Moves between elements:
x624 fo x579
x624 ko x787
x624 ri x876
x624 si x184
x2 fo x546
x2 ko x994
x2 ri x184
x2 si x462
x884 fo x2
x884 ko x184
x884 ri x652
x884 si x320
x594 fo x463
x594 ko x392
x594 ri x914
x594 si x876
x392 fo x545
x392 ko x717
x392 ri x834
x392 si x26
x649 fo x652
x649 ko x197
x649 ri x120
x649 si x311
x431 fo x658
x431 ko x481
x431 ri x93
x431 si x674
x620 fo x726
x620 ko x45
x620 ri x850
x620 si x974
x892 fo x764
x892 ko x431
x892 ri x810
x892 si x70
x579 fo x702
x579 ko x190
x579 ri x787
x579 si x994
x962 fo x309
x962 ko x549
x962 ri x679
x962 si x914
x463 fo x84
x463 ko x545
x463 ri x392
x463 si x787
x311 fo x508
x311 ko x546
x311 ri x2
x311 si x148
x644 fo x120
x644 ko x624
x644 ri x504
x644 si x884
x914 fo x392
x914 ko x834
x914 ri x880
x914 si x414
x383 fo x558
x383 ko x148
x383 ri x357
x383 si x658
x615 fo x926
x615 ko x463
x615 ri x594
x615 si x624
x148 fo x850
x148 ko x732
x148 ri x462
x148 si x933
x823 fo x664
x823 ko x536
x823 ri x764
x823 si x962
x880 fo x834
x880 ko x792
x880 ri x737
x880 si x84
x357 fo x148
x357 ko x462
x357 ri x320
x357 si x481
x462 fo x732
x462 ko x747
x462 ri x106
x462 si x726
x45 fo x891
x45 ko x311
x45 ri x302
x45 si x383
x876 fo x787
x876 ko x26
x876 ri x414
x876 si x600
x69 fo x823
x69 ko x764
x69 ri x892
x69 si x717
x834 fo x717
x834 ko x70
x834 ri x792
x834 si x941
x810 fo x431
x810 ko x93
x810 ri x410
x810 si x664
x787 fo x190
x787 ko x123
x787 ri x26
x787 si x842
x702 fo x132
x702 ko x615
x702 ri x190
x702 si x644
x652 fo x184
x652 ko x600
x652 ri x197
x652 si x508
x302 fo x311
x302 ko x2
x302 ri x884
x302 si x357
x132 fo x617
x132 ko x926
x132 ri x615
x132 si x120
x123 fo x594
x123 ko x914
x123 ri x959
x123 si x617
x504 fo x624
x504 ko x876
x504 ri x617
x504 si x652
x974 fo x410
x974 ko x383
x974 ri x752
x974 si x764
x545 fo x369
x545 ko x962
x545 ri x717
x545 si x123
x933 fo x752
x933 ko x635
x933 ri x726
x933 si x810
x994 fo x644
x994 ko x504
x994 ri x842
x994 si x747
x26 fo x123
x26 ko x959
x26 ri x941
x26 si x132
x726 fo x635
x726 ko x891
x726 ri x45
x726 si x410
x717 fo x962
x717 ko x679
x717 ri x70
x717 si x959
x845 fo x131
x845 ko x974
x845 ri x477
x845 si x69
x926 fo x414
x926 ko x84
x926 ri x463
x926 si x579
x732 fo x302
x732 ko x884
x732 ri x747
x732 si x635
x536 fo x845
x536 ko x477
x536 ri x658
x536 si x549
x600 fo x842
x600 ko x132
x600 ri x702
x600 si x96
x664 fo x674
x664 ko x845
x664 ri x536
x664 si x309
x658 fo x477
x658 ko x933
x658 ri x481
x658 si x883
x792 fo x70
x792 ko x664
x792 ri x823
x792 si x369
x96 fo x649
x96 ko x120
x96 ri x644
x96 si x302
x369 fo x581
x369 ko x309
x369 ri x962
x369 si x594
x508 fo x106
x508 ko x96
x508 ri x546
x508 si x850
x635 fo x357
x635 ko x320
x635 ri x891
x635 si x93
x197 fo x600
x197 ko x702
x197 ri x579
x197 si x546
x581 fo x880
x581 ko x737
x581 ri x309
x581 si x463
x617 fo x876
x617 ko x414
x617 ri x926
x617 si x197
x93 fo x481
x93 ko x620
x93 ri x558
x93 si x845
x190 fo x615
x190 ko x594
x190 ri x123
x190 si x504
x320 fo x462
x320 ko x106
x320 ri x508
x320 si x620
x184 fo x994
x184 ko x842
x184 ri x600
x184 si x106
x674 fo x883
x674 ko x131
x674 ri x845
x674 si x737
x70 fo x679
x70 ko x674
x70 ri x664
x70 si x581
x842 fo x504
x842 ko x617
x842 ri x132
x842 si x649
x414 fo x26
x414 ko x941
x414 ri x84
x414 si x702
x883 fo x892
x883 ko x810
x883 ri x131
x883 si x792
x764 fo x536
x764 ko x658
x764 ri x431
x764 si x679
x737 fo x792
x737 ko x823
x737 ri x69
x737 si x545
x941 fo x959
x941 ko x581
x941 ri x369
x941 si x615
x106 fo x747
x106 ko x649
x106 ri x96
x106 si x45
x477 fo x974
x477 ko x752
x477 ri x933
x477 si x892
x679 fo x549
x679 ko x883
x679 ri x674
x679 si x880
x850 fo x45
x850 ko x302
x850 ri x732
x850 si x752
x546 fo x96
x546 ko x644
x546 ri x994
x546 si x732
x752 fo x383
x752 ko x357
x752 ri x635
x752 si x431
x120 fo x197
x120 ko x579
x120 ri x624
x120 si x2
x84 fo x941
x84 ko x369
x84 ri x545
x84 si x190
x891 fo x320
x891 ko x508
x891 ri x311
x891 si x558
x558 fo x620
x558 ko x850
x558 ri x148
x558 si x477
x410 fo x93
x410 ko x558
x410 ri x383
x410 si x536
x959 fo x914
x959 ko x880
x959 ri x581
x959 si x926
x131 fo x810
x131 ko x410
x131 ri x974
x131 si x823
x549 fo x69
x549 ko x892
x549 ri x883
x549 si x834
x747 fo x884
x747 ko x652
x747 ri x649
x747 si x891
x481 fo x933
x481 ko x726
x481 ri x620
x481 si x131
x309 fo x737
x309 ko x69
x309 ri x549
x309 si x392

In the rows, 50 stands for zero.

Row, then element:
[ 70  43  36  62  87  63  70  45  49  10  56  21  44  83  59  62  57  45  38  36  35  50]; element x392
[ 35   8  81  58  50  56  64  43  29  50  66  62  51  30  17  39  49  36  40  51  78  29]; element x197
[ 37   9  79  48  40  53  60  46  26  53  64  64  63  31  10  33  46  44  43  49  74  32]; element x120
[ 46  74  51  28  20  41  48  64  78  54  17  47  29  18  66  58  55  75  64  55  54  65]; element x726
[ 63  94  22  45  52  42  43  55  72  50  35  37  42  71  88  68  52  59  58  50  23  68]; element x892
[ 60  33  55  58  13  29  27  35  79  85  56  64  27  64  66  48  36  44  54  51  44  70]; element x410
[ 74  58  23  45  68  58  60  54  37  15  44  20  68  72  53  66  60  69  34  33  22  48]; element x581
[ 41  51  39  40  76  69  52  49   8  44  64  53  94  51  24  46  56  48  42  46  46  21]; element x926
[ 62  35  38  80  42  47  29  37  42  68  61  59  76  77  73  63  42  42  17  53  13  59]; element x70
[ 60  42  46  43   8  33  18  38  69  95  58  59  51  65  55  49  30  52  50  46  31  65]; element x477
[ 58  43  56  60  24  30  43  44  92  62  41  54   6  51  76  56  37  48  57  49  50  78]; element x933
[ 30  42  75  61  44  41  51  49  64  72  59  81  21  31  45  27  37  27  68  61  81  57]; element x302
[ 52  31  45  60  78  63  46  39  14  52  76  53  85  75  28  43  48  31  35  46  44  30]; element x123
[ 29  52  67  38  18  36  34  51  51  88  50  81  50  18  41  33  44  51  61  61  67  47]; element x891
[ 73  54  25  40  44  56  38  50  28  42  50  31  90  64  53  65  61  75  24  40  12  45]; element x717
[ 40  12  80  73  63  60  70  46  35  34  62  54  38  33  32  39  50  26  38  54  78  34]; element x842
[ 28  43  75  58  41  38  51  43  64  73  58  78  15  30  43  30  39  26  69  61  83  55]; element x302
[ 61  34  59  57  15  32  24  37  79  86  54  65  31  66  63  49  35  45  51  50  39  75]; element x410
[ 64  80  27  68  62  42  43  51  74  44  47  42  32  70  93  67  46  49  47  54  25  71]; element x674
[ 55  28  47  75  82  62  51  34  24  41  80  52  68  79  36  46  42  23  32  41  48  38]; element x463
[ 66  40  34  78  36  52  29  34  38  65  58  59  83  71  64  64  48  43  17  55  13  58]; element x792
[ 68  53  25  42  45  56  40  49  32  41  46  28  95  66  55  70  59  74  26  42  13  46]; element x717
[ 60  84  25  23  34  41  24  53  61  70  36  40  61  65  67  56  50  73  63  44  21  63]; element x845
[ 37  59  48  53  90  67  81  60  25   6  41  36  52  30  40  49  66  50  47  48  63  29]; element x617
[ 34  60  63  15  54  50  67  63  54  33  33  39  33  20  26  36  59  62  79  45  84  42]; element x546
[ 44  39  50  53  73  68  45  44   9  52  75  54  93  68  24  42  53  40  38  44  45  25]; element x26
[ 25  45  70  44  16  38  37  49  53  90  56  83  47  24  37  34  38  42  63  64  68  51]; element x320

In each set, the symbols that take the first to the second take the third to the fourth, perhaps in another order. Give the fourth.
Answer with the element's name.
A [ 36  51  63   9  49  54  63  56  39  40  42  42  47  20  13  37  54  69  70  42  77  30]
B [ 27  44  76  57  50  44  55  47  69  61  51  73  12  32  46  34  41  24  73  58  87  54]
C [ 74  57  27  44  69  58  59  52  43  18  42  16  65  67  58  69  61  68  35  36  21  44]
D x463

A [ 62  91  20  46  53  45  38  57  72  49  37  37  40  69  84  64  51  60  59  45  23  70]
B [ 58  61  35  27  16  34  12  41  60  94  51  53  65  67  58  50  38  65  56  47  26  61]
C [ 33  60  61   9  52  49  66  64  48  36  39  41  38  21  18  32  58  67  74  45  82  33]
D x120

A [ 74  60  28  42  62  56  49  48  35  21  42  19  78  69  55  71  59  74  33  36  18  48]
B [ 71  54  30  59  82  59  63  48  47  10  51  17  50  80  59  66  59  49  39  35  30  50]
C [ 52  65  50  38  24  32  53  58  88  47  21  44   9  30  74  57  50  68  65  56  51  73]
D x933

A [ 70  51  22  44  44  59  40  49  32  40  45  32  93  66  52  69  57  73  22  39  14  41]
B [ 69  47  28  47  42  54  35  48  30  51  51  37  96  70  54  69  55  67  21  44   9  44]
C [ 70  38  40  73  90  61  69  44  47  14  60  29  42  87  55  60  56  37  37  33  40  49]
D x392

A [ 38  37  68  75  83  64  84  53  37  10  52  45  33  31  44  50  60  32  43  54  77  38]
B [ 30  56  66  40  66  48  71  59  71  37  45  49   6  31  42  39  46  44  80  53  89  51]
C [ 46  36  45  55  75  64  44  39   9  51  76  57  93  67  23  44  51  39  34  48  50  23]
D x120

A [ 50  31  47  63  76  63  47  42  14  49  76  56  89  72  28  43  49  30  32  42  47  27]
B [ 53  28  50  72  76  61  48  38  20  47  80  54  75  79  31  47  46  28  35  42  47  34]
C [ 49  68  51  35  22  35  51  62  80  47  21  45  18  24  70  56  50  72  67  58  52  70]
D x726

A [ 71  55  24  50  75  58  63  49  45   9  43  13  60  72  56  67  62  60  34  34  27  48]
B [ 65  45  39  90  49  49  36  37  55  60  61  57  52  81  84  67  45  31  25  57  17  69]
C [ 65  35  39  83  42  51  28  36  42  68  64  61  76  73  73  62  45  40  19  53  16  57]
D x845

A [ 63  64  29  79  62  44  44  47  69  49  45  43  37  76  96  66  48  42  45  55  27  70]
B [ 61  86  24  24  37  42  24  51  65  70  34  42  61  62  68  56  46  70  64  46  23  62]
C [ 66  36  37  79  38  50  30  37  42  69  59  56  72  77  69  64  42  40  20  50  15  57]
D x674

A [ 56  51  57  55  29  32  44  51  94  57  36  47   4  42  78  54  42  53  61  52  51  79]
B [ 40  74  50  17  10  40  39  61  59  66  25  55  45  10  55  49  51  75  65  58  56  53]
C [ 71  47  35  64  86  59  66  47  51   7  55  23  45  85  61  62  59  44  40  33  33  51]
D x717

A [ 71  56  24  40  60  57  52  53  35  24  41  22  78  66  57  67  63  74  30  36  19  44]
B [ 72  50  32  59  84  61  65  51  46  10  51  16  50  79  58  64  58  50  40  35  32  52]
C [ 42  65  40  40  83  71  66  60  10  28  52  43  84  40  28  46  65  59  46  45  52  24]
D x617

A [ 60  57  36  28  17  36  14  42  62  92  50  60  67  66  55  50  38  61  54  46  28  67]
B [ 49  69  48  34  21  37  52  64  85  48  20  45  15  21  67  58  50  68  69  54  55  64]
C [ 38  55  55  61  91  66  86  60  33   5  43  39  42  33  42  50  66  42  43  52  68  34]
D x463

A [ 31  49  72  57  56  44  63  49  72  56  54  65   4  34  46  31  40  27  78  59  90  54]
B [ 25  40  76  59  34  39  45  46  63  81  58  83  26  27  45  33  39  32  68  63  79  57]
C [ 74  60  24  44  74  58  61  52  40  15  42  17  67  72  58  69  61  69  33  37  23  47]
D x392

A [ 57  24  50  74  82  63  51  35  28  44  81  52  65  85  38  47  43  23  29  42  46  36]
B [ 37  63  43  37  79  67  65  59  12  24  49  41  84  39  27  50  67  55  51  49  51  20]
C [ 40  75  47  21  10  40  40  63  57  65  22  56  45   9  56  50  54  77  66  58  57  53]
D x933

A [ 60  58  36  30  16  34  16  43  59  93  48  57  68  69  53  50  39  62  54  45  25  61]
B [ 57  85  23  22  32  40  23  50  61  70  37  39  62  65  68  58  48  75  65  46  21  62]
C [ 42  20  78  77  66  59  78  50  36  25  62  54  36  32  31  42  50  25  37  55  78  37]
D x197

A [ 33  60  65  28  64  50  70  57  66  33  39  47  13  27  38  36  51  48  82  46  88  47]
B [ 34  62  63  24  61  52  69  60  60  29  36  44  21  24  33  37  58  56  82  49  84  42]
C [ 65  40  33  64  37  52  27  43  33  67  55  50  89  70  59  65  51  55  16  49  12  53]
D x792

A [ 47  76  50  24  20  36  49  64  74  51  19  44  29  19  66  55  52  74  67  57  55  60]
B [ 60  32  54  57  14  30  24  37  80  87  53  60  27  63  60  49  33  44  53  49  42  75]
C [ 31  61  65  30  63  50  71  61  66  32  39  48  11  28  37  35  51  48  80  46  87  43]
D x320

A [ 34  75  50  21  10  39  38  63  62  65  24  57  47  12  56  49  54  75  68  60  54  52]
B [ 44  74  50  25  19  39  49  64  76  55  18  49  27  18  65  54  51  76  66  55  54  66]
C [ 55  27  50  75  86  60  51  34  28  46  77  50  68  86  38  46  48  21  32  42  44  35]
D x123

A [ 38  63  47  44  86  70  77  66  24   9  42  36  66  35  36  55  66  52  51  49  60  27]
B [ 39   7  82  68  55  57  65  44  29  43  65  64  45  33  21  38  51  29  37  53  80  31]
C [ 34  66  54  21  12  40  37  63  57  76  27  63  52  13  51  46  53  76  66  62  60  51]
D x933

